Each row is followed by one of two labels, saying whether the row has a hidden trait. Each part has a new trait and two new labels.
In the rows, 128 means zero.
[ 57 136  91 134 136 121 161 107 137 126 139 132 107  65 152 170 116  42
 137 125 133] => G
[ 96 114  92 143 124 115 150 142 132 155 146 110  87  39  88 167 125  24
 114 149 114] => F
[180 127 190 101 105 146  87 130 109 169 110 139 156 206 155  62 143 212
  98 117 123] => F
[124 141 167 113 124 134 123 106 117 142 109 145 142 176 179 108 130 180
 125 111 136] => F
[ 94 134 111 129 137 128 147 113 124 137 159 133 106  53 118 139 117  57
 127 121 125] => G
[145 142 179 105 121 137 109 113 114 147 121 147 146 179 183  91 129 185
 122 106 135] => F
[133 141 179 110 124 137 116 103 116 141 111 146 150 179 185  98 129 199
 123 115 138] => F
[145 136 178 117 124 137 115 105 108 144 113 142 146 181 163  94 134 199
 115 111 134] => F
[168 132 192 100 115 150  96 110 115 147 114 143 163 209 180  69 135 216
 109 103 134] => F
[103 133 125 126 128 132 138 114 122 145 142 135 115  86 142 122 125  85
 120 124 124] => G
[ 83 126 104 133 126 124 147 124 132 143 145 125 104  58 125 152 123  37
 120 134 122] => G
[ 96 131 126 126 123 131 136 118 128 149 136 135 117  85 145 126 127  76
 119 128 123] => G
[ 98 127 112 131 131 126 143 118 124 146 147 128 106  67 128 140 124  58
 117 129 123] => G
[175 107 168 133 116 147 100 122  95 177 122 124 132 153  79  63 155 168
  78 133 111] => G
[136 151 173 103 128 136 116 113 113 150 142 153 136 146 190  90 119 158
 126 103 130] => F
[143 131 166 116 116 132 107 123 110 167 125 140 135 155 146  86 137 156
 107 125 121] => G
[ 53 132  78 146 142 105 176 119 136 124 157 120  84   1 125 202 105  11
 145 135 130] => F
[151 136 175 108 115 139 104 122 112 162 119 143 142 174 161  82 134 184
 110 117 125] => F

[157 120  99 121 193 142  78 128 147 114 158 157 132 165 107 108] => E
[178  99 101  92 174 107 100 127 142 110 123 121 133 149 103 134] => E
[255 139  72  93  48 140 127  77 200 128 143  77 168  51 126  83] => E
[125 126 139  97  80 131 176 107 120 135 125 103 120  78 116 108] => X
[155 114 110 126 115  88  96  87 140 116 116 122 126 147 130 134] => E
[  1 118 177 145 179 138 154 126  53 125 122 188  72 171 118 139] => X
[145 136 123 153  67 129 140  83 145 139 159 133 121  81 127  81] => E
[157 127 133  82  59 145 176 138 138 142 132  87 131  93 123 115] => X
[ 92 115 140 145 140 134 130 135 119 136 158 157 100 157 122 109] => E
[ 97 126 147 126 109 155 157 148 116 145 141 128 122 133 142 117] => X
[106 129 113 151 127 117  84  70 122 110 129 155 122 131 121 117] => E
[ 77 133 123 114 113 166 171  89 122 127 133 134 120  90 117 103] => E
[134 128 125 117  90 110 115  91 126 118 123 118 123 126 135 130] => E
[ 61 149 146 165  60 138 185  50 109 136 124 147 110  44 132  84] => E
[126 139 132 188  31 103 112  56 129 132 138 138 116  95 146 103] => E
[156 118 102 103 161 146 109 115 147 119 152 133 141 141 113 116] => E
[142 108 117  66 165 134 124 151 131 117 121 106 139 148  99 134] => E
[145 126 118 125 100 104  97 107 136 117 119 124 131 142 144 144] => E
[123 121 139  95  97 121 155 159 121 134 131 111 116 128 123 135] => X
[ 80 141 141 112  69 162 187 108 127 144 130 117 132  50 130  81] => E
[112 108 122  44 203 148 139 177 117 115 116 107 128 156  99 144] => X
[106 111 109 144 219 138  62 129 125 110 153 180 114 183 101 120] => E
[208  88  99 133 162  63  65 155 147 118 135 115 120 186 125 164] => X
[ 63 148 104 114 233 195 164 107 134 124 149 156 128 115 100 106] => E
[140 114 114 117 141  98 108  86 134 112 107 122 128 139 119 134] => E
[141 110 116  91 169 115  83 158 128 116 127 137 124 187 121 153] => X
[179 109  98  51 210 159 125 162 163 121 138 106 151 140  90 116] => E
[ 84 101 138 125 211 149 120 182 110 134 169 174 102 201 113 127] => E
[144 126 129 145  85 105  80 110 125 118 126 129 119 171 146 147] => E
[140 108 116  69 153 144 143 153 132 128 143 107 127 150 107 135] => X
